Below are the code and all the weights of a small trained network. Each question names an input and a target symbol and asks about switching units off, where a switched-off unit gives its printed mean instead of its output.

import numpy as np


def w(rows, s, z=0):
    codes = np.array(rows[::2]) - 128.0
    scale = np.full(codes.shape[1], s)
    scale[-1] = z or s
    return codes * scale


def softmax(a):
    e = np.exp(a - a.max(-1, keepdims=True))
    return e / e.sum(-1, keepdims=True)


def log_softmax(a):
    a = a - a.max(-1, keepdims=True)
    return a - np.log(np.exp(a).sum(-1, keepdims=True))


def net(x, mask):
    ids = ['αγεζηθλξστω'.index(c) for c in x.split()]
    T = len(ids)
    res = E[ids] + P[:T]
    u = 0
    for l in range(3):
        r = res
        for j in range(3):
            rows = slice(3 * j, 3 * j + 3)
            q, k, v = (r @ M[l][rows].T for M in (Q, K, V))
            z = softmax(np.where(np.tri(T) > 0, q @ k.T / 3**0.5, -1e9)) @ v
            o = O[l][rows]
            res = res + np.where(mask[u + j], z, o[:, -1]) @ o[:, :-1]
        u += 3
    return log_softmax(res[-1] @ U[:, :-1].T + U[:, -1])


Q, K, V, O = {}, {}, {}, {}
E = w([
[101,194,41,154,147,119],'α',
[175,224,101,159,140,192],'γ',
[150,68,83,198,89,142],'ε',
[240,168,130,80,162,173],'ζ',
[109,126,94,48,136,29],'η',
[79,177,195,146,25,105],'θ',
[167,71,108,179,83,143],'λ',
[101,212,184,92,61,90],'ξ',
[17,57,253,222,240,152],'σ',
[117,56,171,101,61,66],'τ',
[156,42,99,129,243,139],'ω',
],0.0049)
P = w([
[113,116,91,104,105,153],'0',
[125,142,165,164,157,94],'1',
[37,82,119,88,138,192],'2',
[135,121,54,111,62,126],'3',
[147,155,187,196,171,65],'4',
[13,65,103,71,124,213],'5',
[161,138,36,125,50,98],'6',
[169,166,194,212,173,40],'7',
[19,58,69,55,91,225],'8',
[193,166,47,152,51,64],'9',
[179,178,207,231,183,20],'10',
[56,65,28,43,53,208],'11',
[214,178,57,171,64,31],'12',
[189,192,216,238,191,2],'13',
],0.003)
Q[0] = w([
[151,84,119,13,167,38],'L0H1',
[161,254,144,68,131,152],'L0H1',
[232,74,176,70,173,197],'L0H1',
[108,127,217,172,207,110],'L0H2',
[99,91,105,81,172,236],'L0H2',
[216,153,114,189,168,79],'L0H2',
[151,159,105,159,133,138],'L0H3',
[110,139,138,154,143,157],'L0H3',
[161,108,115,118,174,131],'L0H3',
],0.037)
K[0] = w([
[130,91,138,14,165,20],'L0H1',
[142,253,143,68,145,168],'L0H1',
[232,77,155,88,160,200],'L0H1',
[105,127,194,172,194,116],'L0H2',
[113,99,115,98,176,221],'L0H2',
[204,139,111,161,170,106],'L0H2',
[149,159,145,145,135,92],'L0H3',
[133,140,144,168,146,142],'L0H3',
[162,94,128,120,162,105],'L0H3',
],0.037)
V[0] = w([
[103,144,111,231,94,178],'L0H1',
[82,194,107,105,124,108],'L0H1',
[185,185,151,152,127,255],'L0H1',
[209,133,72,188,187,212],'L0H2',
[136,141,191,177,181,85],'L0H2',
[93,108,144,127,205,216],'L0H2',
[111,152,112,88,125,141],'L0H3',
[107,108,108,124,108,131],'L0H3',
[139,140,136,129,137,43],'L0H3',
],0.017)
O[0] = w([
[67,173,96,201,99,165,169],'L0H1',
[77,165,107,79,144,96,206],'L0H1',
[130,214,189,127,91,212,3],'L0H1',
[249,127,100,112,209,187,93],'L0H2',
[135,150,201,177,186,69,110],'L0H2',
[93,79,135,92,219,179,2],'L0H2',
[129,87,112,153,91,130,140],'L0H3',
[124,132,100,105,94,146,159],'L0H3',
[173,164,134,161,177,187,163],'L0H3',
],0.011,0.0019)
Q[1] = w([
[49,5,143,144,88,165],'L1H1',
[162,69,146,104,184,226],'L1H1',
[102,120,159,190,225,89],'L1H1',
[164,168,63,66,40,150],'L1H2',
[238,141,155,224,71,55],'L1H2',
[85,56,111,75,130,77],'L1H2',
[215,120,156,129,138,144],'L1H3',
[130,108,129,107,109,188],'L1H3',
[134,105,136,185,116,146],'L1H3',
],0.019)
K[1] = w([
[4,91,147,49,139,122],'L1H1',
[120,114,110,127,202,220],'L1H1',
[94,126,194,170,202,77],'L1H1',
[146,152,57,74,47,154],'L1H2',
[186,196,87,162,138,48],'L1H2',
[114,46,102,152,107,112],'L1H2',
[149,164,106,94,168,63],'L1H3',
[95,125,100,65,145,136],'L1H3',
[109,182,122,134,139,133],'L1H3',
],0.019)
V[1] = w([
[131,19,41,239,161,194],'L1H1',
[96,223,2,122,248,156],'L1H1',
[144,98,142,47,212,45],'L1H1',
[37,125,19,137,129,109],'L1H2',
[99,83,71,162,161,132],'L1H2',
[87,210,140,25,166,130],'L1H2',
[105,121,179,197,87,208],'L1H3',
[138,172,154,65,125,104],'L1H3',
[126,178,51,147,160,128],'L1H3',
],0.0092)
O[1] = w([
[74,216,147,127,192,20,75],'L1H1',
[199,107,119,254,63,21,73],'L1H1',
[175,176,72,95,14,131,180],'L1H1',
[204,171,198,167,149,124,253],'L1H2',
[166,189,128,122,119,98,160],'L1H2',
[180,56,112,190,57,164,103],'L1H2',
[46,85,155,151,170,149,149],'L1H3',
[141,119,78,126,88,139,64],'L1H3',
[159,136,153,163,137,164,186],'L1H3',
],0.0074,0.0042)
Q[2] = w([
[138,78,142,201,97,184],'L2H1',
[42,159,158,114,86,180],'L2H1',
[142,52,40,106,60,160],'L2H1',
[176,131,40,134,181,76],'L2H2',
[54,159,46,62,174,108],'L2H2',
[173,128,85,110,140,251],'L2H2',
[47,126,49,146,165,134],'L2H3',
[119,181,216,159,55,146],'L2H3',
[164,78,157,104,164,175],'L2H3',
],0.014)
K[2] = w([
[133,123,127,205,131,221],'L2H1',
[35,138,172,118,76,152],'L2H1',
[201,169,68,119,71,227],'L2H1',
[209,66,94,94,192,108],'L2H2',
[153,171,145,8,205,159],'L2H2',
[165,56,218,69,75,121],'L2H2',
[39,96,81,117,182,87],'L2H3',
[139,133,253,146,72,180],'L2H3',
[170,83,115,101,162,181],'L2H3',
],0.014)
V[2] = w([
[76,176,192,201,5,127],'L2H1',
[129,203,68,146,102,172],'L2H1',
[188,126,165,107,128,207],'L2H1',
[118,103,152,112,52,118],'L2H2',
[135,186,75,186,114,185],'L2H2',
[192,140,186,82,155,158],'L2H2',
[165,102,167,148,88,183],'L2H3',
[109,193,172,161,41,162],'L2H3',
[60,113,132,154,71,63],'L2H3',
],0.014)
O[2] = w([
[108,72,255,59,72,64,197],'L2H1',
[81,89,189,177,163,127,174],'L2H1',
[69,81,71,155,111,131,146],'L2H1',
[107,91,111,105,88,199,113],'L2H2',
[207,114,113,222,116,123,112],'L2H2',
[86,193,62,123,157,126,136],'L2H2',
[198,140,121,171,140,175,146],'L2H3',
[121,197,129,206,106,189,254],'L2H3',
[80,154,62,169,71,93,145],'L2H3',
],0.0097,0.0039)
U = w([
[202,140,172,185,114,133,220],'α',
[110,30,114,141,116,73,69],'γ',
[71,150,188,147,203,86,92],'ε',
[55,77,70,169,135,107,51],'ζ',
[46,167,176,171,75,179,58],'η',
[168,75,176,69,159,140,101],'θ',
[139,128,119,117,221,108,246],'λ',
[162,75,102,120,157,193,196],'ξ',
[200,129,68,65,1,84,153],'σ',
[84,175,119,66,150,176,3],'τ',
[113,183,93,149,97,130,166],'ω',
],0.0046,0.0019)

Each question gives the input, a string of symbols that net reads in full, and the target symbol t.
The units are the heads (3 rows each of Q, K, V and O). Each row of codes is followed by its name. A weight is (code - 128) times the scale printed after its matrix; where a second scale follows, it is the last column's (O and U).
mask holds one flag per head, layer by layer. A switched-off head (its flag False) gives its mean, the last column of its rows in O, instead of its output. The means were averaged over made-up inputs and are rounded, as every weight is.
A unit's drop is (log p(t) with every unit on - log p(t) with that unit switched off) / (log p(t) with every unit on - log p(t) with every unit switched off).
The circuit of an input: a set's keep is (log p(t) with only the set's units on - log p(t) with every unit switched off) / (log p(t) with every unit on - log p(t) with every unit switched off). Starting from all 9 units, units are removed one at a time, each time the one whose removal leaves the highest keep (on an exact tie, the one counted first), for as long as the keep stays at least 0.8.
circuit, biggest first: the units of the circuit, biggest drop first
most important unit: the unit with the biggest drop
heads that matter: for each layer, one digit per head in row order, 1 if its drop is at least 0.15 and else 0, layers parted by /
input η α λ α η λ η τ τ ε, target η: circuit, biggest first -> [L1H1, L0H1, L2H1, L2H3]
input γ ε α, target γ: most important unit -> L0H1
input α α α α η α ξ σ η ε, target ξ: circuit, biggest first -> [L0H2, L1H1, L2H3, L2H1]
input ξ τ λ α α α ξ σ σ, target ε: circuit, biggest first -> [L1H1, L0H1, L0H2]
input η ε ξ γ, target α: circuit, biggest first -> [L1H1, L2H2, L0H1]
input η γ α η γ α α ω ξ ε α η α, target ε: circuit, biggest first -> [L1H1, L0H1, L0H2, L2H2]
input ζ η λ ζ ε γ σ ε ε, target γ: heads that matter -> 110 / 100 / 011
input ω ε λ ε η, target σ: circuit, biggest first -> [L0H1, L1H1]
input ξ α ε θ λ α α λ ζ ξ ξ α, target ζ: circuit, biggest first -> [L0H1, L2H1, L0H2]
input τ σ τ λ α, target σ: heads that matter -> 110 / 100 / 101
input ε θ τ θ α λ, target τ: circuit, biggest first -> [L1H1, L0H2, L0H1, L2H2]
input τ γ ε η η ω σ ω η α λ, target ω: heads that matter -> 111 / 111 / 101
input α γ τ η ξ α α η ε ε ζ θ ε, target ε: heads that matter -> 110 / 110 / 001
input η ε α θ ε ω τ σ α, target ω: circuit, biggest first -> [L0H2, L1H1, L2H1, L2H3]
input ξ η σ ω, target λ: most important unit -> L0H1
input λ ζ ω ξ, target η: circuit, biggest first -> [L0H2, L2H3]
input λ λ σ, target ε: circuit, biggest first -> [L1H1, L0H1, L2H2]
input η λ ε α ω θ τ ω ζ θ ζ ε, target ζ: circuit, biggest first -> [L0H1, L2H1, L0H2]
input α τ ζ, target ξ: heads that matter -> 100 / 010 / 101
input η α ξ η λ η α α η λ α γ α, target λ: most important unit -> L1H1
input ζ ε α η θ, target η: circuit, biggest first -> [L2H3, L0H2]
input γ α τ ε α α, target τ: heads that matter -> 110 / 110 / 010
input ω α σ α σ γ η η α ξ θ τ, target τ: heads that matter -> 110 / 110 / 010
input ξ ε ε ζ α α, target ε: circuit, biggest first -> [L0H2, L0H1, L1H1, L2H2]
input θ θ ε ε, target θ: heads that matter -> 110 / 110 / 101
input τ ζ α α ε η θ α α α, target θ: heads that matter -> 110 / 100 / 101
input ξ α α θ, target η: most important unit -> L0H2
input ε θ ζ α α, target θ: heads that matter -> 010 / 100 / 101
input ω ε α ε θ ω η θ λ, target ω: heads that matter -> 110 / 100 / 101
input λ ζ α ζ τ ζ α τ ζ α λ, target τ: heads that matter -> 110 / 110 / 010
